Below is a small trained network, with its code and all its weights. Each question gives an input and a class and asks what happens when units are switched off, that is, made to give their printed mean instead of their output.

import numpy as np


def w(rows, s, z=0):
    codes = np.array(rows[::2]) - 128.0
    scale = np.full(codes.shape[1], s)
    scale[-1] = z or s
    return codes * scale


def norm(h):
    return h / np.sqrt((h * h).mean(-1, keepdims=True) + 1e-5)


def f(y):
    return y / 2 * (1 + np.tanh(0.7978845608 * (y + 0.044715 * y**3)))


def log_softmax(a):
    a = a - a.max(-1, keepdims=True)
    return a - np.log(np.exp(a).sum(-1, keepdims=True))


def net(x, mask):
    res = np.array(x, float).reshape(1, 7) / 4 @ E
    u = 0
    for l in range(3):
        y = f(norm(res) @ A[l][:, :-1].T + A[l][:, -1])
        res = res + np.where(mask[u : u + 5], y, B[l][:, -1]) @ B[l][:, :-1]
        u += 5
    return log_softmax(norm(res)[-1] @ U[:, :-1].T + U[:, -1])


A, B = {}, {}
E = w([
[2,53,121],'x0',
[108,114,221],'x1',
[202,48,33],'x2',
[104,107,134],'x3',
[49,187,153],'x4',
[169,94,180],'x5',
[100,135,74],'x6',
],0.007)
A[0] = w([
[207,12,124,49],'L0N1',
[217,255,188,46],'L0N2',
[250,44,126,69],'L0N3',
[81,172,44,3],'L0N4',
[46,132,11,110],'L0N5',
],0.008,0.0036)
B[0] = w([
[146,11,88,214],'L0N1',
[255,168,230,234],'L0N2',
[85,26,182,252],'L0N3',
[215,115,92,130],'L0N4',
[123,209,102,220],'L0N5',
],0.0076,0.0031)
A[1] = w([
[10,130,231,77],'L1N1',
[183,134,65,87],'L1N2',
[170,152,96,148],'L1N3',
[9,154,193,116],'L1N4',
[207,154,164,4],'L1N5',
],0.011,0.0031)
B[1] = w([
[1,124,107,253],'L1N1',
[86,138,122,165],'L1N2',
[49,102,148,162],'L1N3',
[44,187,215,247],'L1N4',
[158,132,139,171],'L1N5',
],0.0096,0.0042)
A[2] = w([
[183,108,138,160],'L2N1',
[158,141,159,95],'L2N2',
[143,134,67,69],'L2N3',
[86,164,6,4],'L2N4',
[110,41,118,101],'L2N5',
],0.011,0.0034)
B[2] = w([
[61,197,147,229],'L2N1',
[182,175,124,141],'L2N2',
[172,188,168,136],'L2N3',
[148,184,1,237],'L2N4',
[187,71,110,251],'L2N5',
],0.0086,0.0023)
U = w([
[110,186,8,2],'0',
[184,37,114,143],'1',
[5,183,171,174],'2',
[203,197,224,151],'3',
],0.019,0.0023)

Each question gives the input, the list of numbers given to net, and the class t.
The units are the neurons (one row each of A and B). Each row of codes is followed by its name. A weight is (code - 128) times the scale printed after its matrix; where a second scale follows, it is the last column's (A, B and U).
mask holds one flag per neuron, layer by layer. A switched-off neuron (its flag False) gives its mean, the last column of its row in B, instead of its output. The means were averaged over made-up inputs and are rounded, as every weight is.
A unit's drop is (log p(t) with every unit on - log p(t) with that unit switched off) / (log p(t) with every unit on - log p(t) with every unit switched off).
The circuit of an input: a set's keep is (log p(t) with only the set's units on - log p(t) with every unit switched off) / (log p(t) with every unit on - log p(t) with every unit switched off). Starting from the 12 units with the biggest drops (on a tie, the unit counted first), units are removed one at a time, each time the one whose removal leaves the highest keep (on an exact tie, the one counted first), for as long as the keep stays at least 0.8.
circuit, biggest first: the units of the circuit, biggest drop first
k most important neurons: the k neurons with the biggest drops, biggest first
top k neurons in layer l: the k neurons of layer l with the biggest drops, biggest first
drop when u is switched off: that unit's drop, to one decimal
input [0,-8,-4,-2,4,-5,-3], class 0: top neuron in layer 2 -> L2N4
input [-5,5,-1,4,5,-8,-6], class 3: top 2 neurons in layer 0 -> L0N2, L0N3
input [7,-8,-1,-1,3,-3,6], class 0: circuit, biggest first -> L2N4, L0N4
input [-2,2,0,8,-2,1,-7], class 1: 2 most important neurons -> L1N4, L0N3
input [-2,8,0,2,-6,-2,-8], class 1: 3 most important neurons -> L1N4, L0N3, L0N1
input [-6,0,-2,2,-2,-6,7], class 3: 2 most important neurons -> L0N2, L1N1
input [-8,-5,8,-2,5,1,-3], class 3: 3 most important neurons -> L2N1, L2N4, L1N1
input [-4,-4,-8,5,4,4,-3], class 3: top 2 neurons in layer 0 -> L0N2, L0N3
input [3,-6,-3,5,-1,1,2], class 0: top 2 neurons in layer 0 -> L0N4, L0N3
input [-3,-2,-6,1,-3,-5,-5], class 3: drop when L0N2 is switched off -> 0.1
input [-6,-1,3,7,5,-6,-4], class 3: drop when L0N2 is switched off -> 0.3
